Below is a small trained network, with its code and all its weights. Each question gives an input and a target symbol and asks what happens when units are switched off, that is, made to give their printed mean instead of their output.

import numpy as np


def w(rows, s, z=0):
    codes = np.array(rows[::2]) - 128.0
    scale = np.full(codes.shape[1], s)
    scale[-1] = z or s
    return codes * scale


def f(y):
    return y / 2 * (1 + np.tanh(0.7978845608 * (y + 0.044715 * y**3)))


def softmax(a):
    e = np.exp(a - a.max(-1, keepdims=True))
    return e / e.sum(-1, keepdims=True)


def log_softmax(a):
    a = a - a.max(-1, keepdims=True)
    return a - np.log(np.exp(a).sum(-1, keepdims=True))


def net(x, mask):
    ids = ['αγεζηθλμπσφψ'.index(c) for c in x.split()]
    T = len(ids)
    res = E[ids] + P[:T]
    q, k, v = (res @ M[0].T for M in (Q, K, V))
    z = softmax(np.where(np.tri(T) > 0, q @ k.T / 4**0.5, -1e9)) @ v
    res = res + np.where(mask[0], z, O[0][:, -1]) @ O[0][:, :-1]
    y = f(res @ A[0][:, :-1].T + A[0][:, -1])
    res = res + np.where(mask[1:13], y, B[0][:, -1]) @ B[0][:, :-1]
    return log_softmax(res[-1] @ U[:, :-1].T + U[:, -1])


Q, K, V, O, A, B = {}, {}, {}, {}, {}, {}
E = w([
[92,143,156,128,120],'α',
[111,78,134,193,147],'γ',
[142,148,106,116,146],'ε',
[129,153,119,107,157],'ζ',
[136,114,135,84,102],'η',
[164,126,107,95,174],'θ',
[152,82,108,196,214],'λ',
[164,106,115,104,148],'μ',
[94,153,177,136,81],'π',
[149,167,134,100,133],'σ',
[119,227,147,176,141],'φ',
[97,189,169,251,168],'ψ',
],0.021)
P = w([
[134,139,126,145,108],'0',
[97,144,114,104,139],'1',
[155,104,247,187,233],'2',
[158,149,105,182,70],'3',
[63,136,101,75,144],'4',
[179,92,252,175,180],'5',
[181,185,100,209,63],'6',
[24,124,97,55,173],'7',
[169,78,239,154,149],'8',
[200,196,80,218,17],'9',
],0.017)
Q[0] = w([
[99,27,119,42,152],'H1',
[2,55,140,25,240],'H1',
[45,103,151,119,206],'H1',
[221,65,33,242,90],'H1',
],0.0093)
K[0] = w([
[248,90,144,164,89],'H1',
[222,152,196,169,82],'H1',
[187,144,122,137,121],'H1',
[86,95,95,126,137],'H1',
],0.011)
V[0] = w([
[2,68,176,215,98],'H1',
[182,5,27,4,171],'H1',
[80,184,131,160,237],'H1',
[146,96,30,203,191],'H1',
],0.0093)
O[0] = w([
[13,131,168,179,71,153],'H1',
[125,46,97,70,147,2],'H1',
[127,176,164,118,235,212],'H1',
[130,112,10,154,187,91],'H1',
],0.013,0.0082)
A[0] = w([
[240,110,209,156,135,85],'N1',
[105,164,158,168,134,185],'N2',
[168,59,165,172,230,46],'N3',
[209,151,62,198,43,64],'N4',
[86,159,182,100,205,76],'N5',
[110,189,114,7,127,162],'N6',
[119,174,87,154,147,255],'N7',
[53,110,135,181,185,193],'N8',
[154,165,178,36,138,40],'N9',
[14,143,196,105,77,187],'N10',
[68,120,168,250,168,168],'N11',
[80,90,69,73,156,107],'N12',
],0.011,0.0036)
B[0] = w([
[117,75,110,110,99,195],'N1',
[141,142,156,83,149,220],'N2',
[93,155,177,115,98,172],'N3',
[110,183,63,126,1,143],'N4',
[151,80,73,93,63,201],'N5',
[195,109,224,168,58,150],'N6',
[143,134,130,151,186,174],'N7',
[158,108,118,154,93,186],'N8',
[86,177,130,227,158,158],'N9',
[122,85,93,158,180,222],'N10',
[121,134,115,85,129,255],'N11',
[97,183,122,52,110,138],'N12',
],0.0095,0.026)
U = w([
[36,116,204,105,181,235],'α',
[87,115,85,180,121,92],'γ',
[180,90,101,145,150,112],'ε',
[184,75,206,193,200,179],'ζ',
[98,106,79,112,38,42],'η',
[100,103,193,9,155,206],'θ',
[107,122,98,89,218,95],'λ',
[114,103,61,46,120,142],'μ',
[1,174,143,99,68,2],'π',
[160,106,133,195,105,165],'σ',
[99,184,143,68,99,50],'φ',
[111,186,194,134,191,4],'ψ',
],0.0092,0.0053)

Each question gives the input, a string of symbols that net reads in full, and the target symbol t.
The units are the heads (4 rows each of Q, K, V and O) and the neurons (one row each of A and B). Each row of codes is followed by its name. A weight is (code - 128) times the scale printed after its matrix; where a second scale follows, it is the last column's (O, A, B and U).
mask holds one flag per unit, heads first, then neurons. A switched-off unit (its flag False) gives its mean, the last column of its rows in O or B, instead of its output. The means were averaged over made-up inputs and are rounded, as every weight is.
A unit's drop is (log p(t) with every unit on - log p(t) with that unit switched off) / (log p(t) with every unit on - log p(t) with every unit switched off).
The circuit of an input: a set's keep is (log p(t) with only the set's units on - log p(t) with every unit switched off) / (log p(t) with every unit on - log p(t) with every unit switched off). Starting from the 12 units with the biggest drops (on a tie, the unit counted first), units are removed one at a time, each time the one whose removal leaves the highest keep (on an exact tie, the one counted first), for as long as the keep stays at least 0.8.
circuit, biggest first: the units of the circuit, biggest drop first
most important unit: the unit with the biggest drop
top k neurons: the k neurons with the biggest drops, biggest first
input γ η μ η, target η: circuit, biggest first	[H1, N4]
input ε λ ε ε σ, target ζ: circuit, biggest first	[N6, N11]
input η σ η γ ζ η θ θ φ, target θ: top 3 neurons	[N3, N10, N5]
input λ σ ζ π η φ π ζ, target ψ: circuit, biggest first	[H1]
input η ε γ π η ψ μ φ, target λ: top 4 neurons	[N10, N5, N11, N7]
input ζ γ λ λ η, target μ: circuit, biggest first	[H1, N12]
input α σ ε, target θ: top 3 neurons	[N5, N3, N10]
input π η π ψ μ, target λ: top 4 neurons	[N10, N11, N5, N7]
input φ α λ σ μ θ π η, target α: circuit, biggest first	[H1, N10, N5, N4]
input μ ψ ψ σ φ, target λ: top 2 neurons	[N5, N10]
input η μ ζ σ η π φ φ ψ φ, target φ: circuit, biggest first	[N4, N5, H1, N2]
input μ π ψ σ π α, target θ: top 3 neurons	[N11, N2, N5]
input π α α ψ μ α σ γ φ π, target γ: circuit, biggest first	[H1, N10]
input α η η η α π η, target α: circuit, biggest first	[H1, N5]
input φ φ σ η, target φ: circuit, biggest first	[H1, N4]
input η η σ, target θ: top 4 neurons	[N5, N1, N10, N3]
input ψ μ γ, target θ: most important unit	N11
input η σ θ, target θ: top 4 neurons	[N3, N10, N5, N1]
input μ σ σ φ φ μ μ, target φ: circuit, biggest first	[N10, N4, H1]
input γ ζ σ η η η α η ψ θ, target η: circuit, biggest first	[N4]
input φ π φ φ η η π ψ η σ, target ψ: top 3 neurons	[N7, N2, N1]
input η φ λ, target θ: top 2 neurons	[N3, N11]
input η φ σ μ η, target ζ: top 2 neurons	[N6, N11]
input π σ ε, target θ: circuit, biggest first	[N5, N10, N3]
input α θ μ ζ, target θ: circuit, biggest first	[H1, N10, N5]
input γ σ η μ ψ, target λ: top 2 neurons	[N11, N7]
input θ θ σ λ λ ψ λ σ, target λ: top 2 neurons	[N10, N5]
input ψ μ π, target θ: top 2 neurons	[N11, N2]
input η σ λ ε σ ε γ μ π σ, target μ: top 2 neurons	[N12, N2]
input π σ γ φ λ λ θ μ ψ, target θ: most important unit	N3
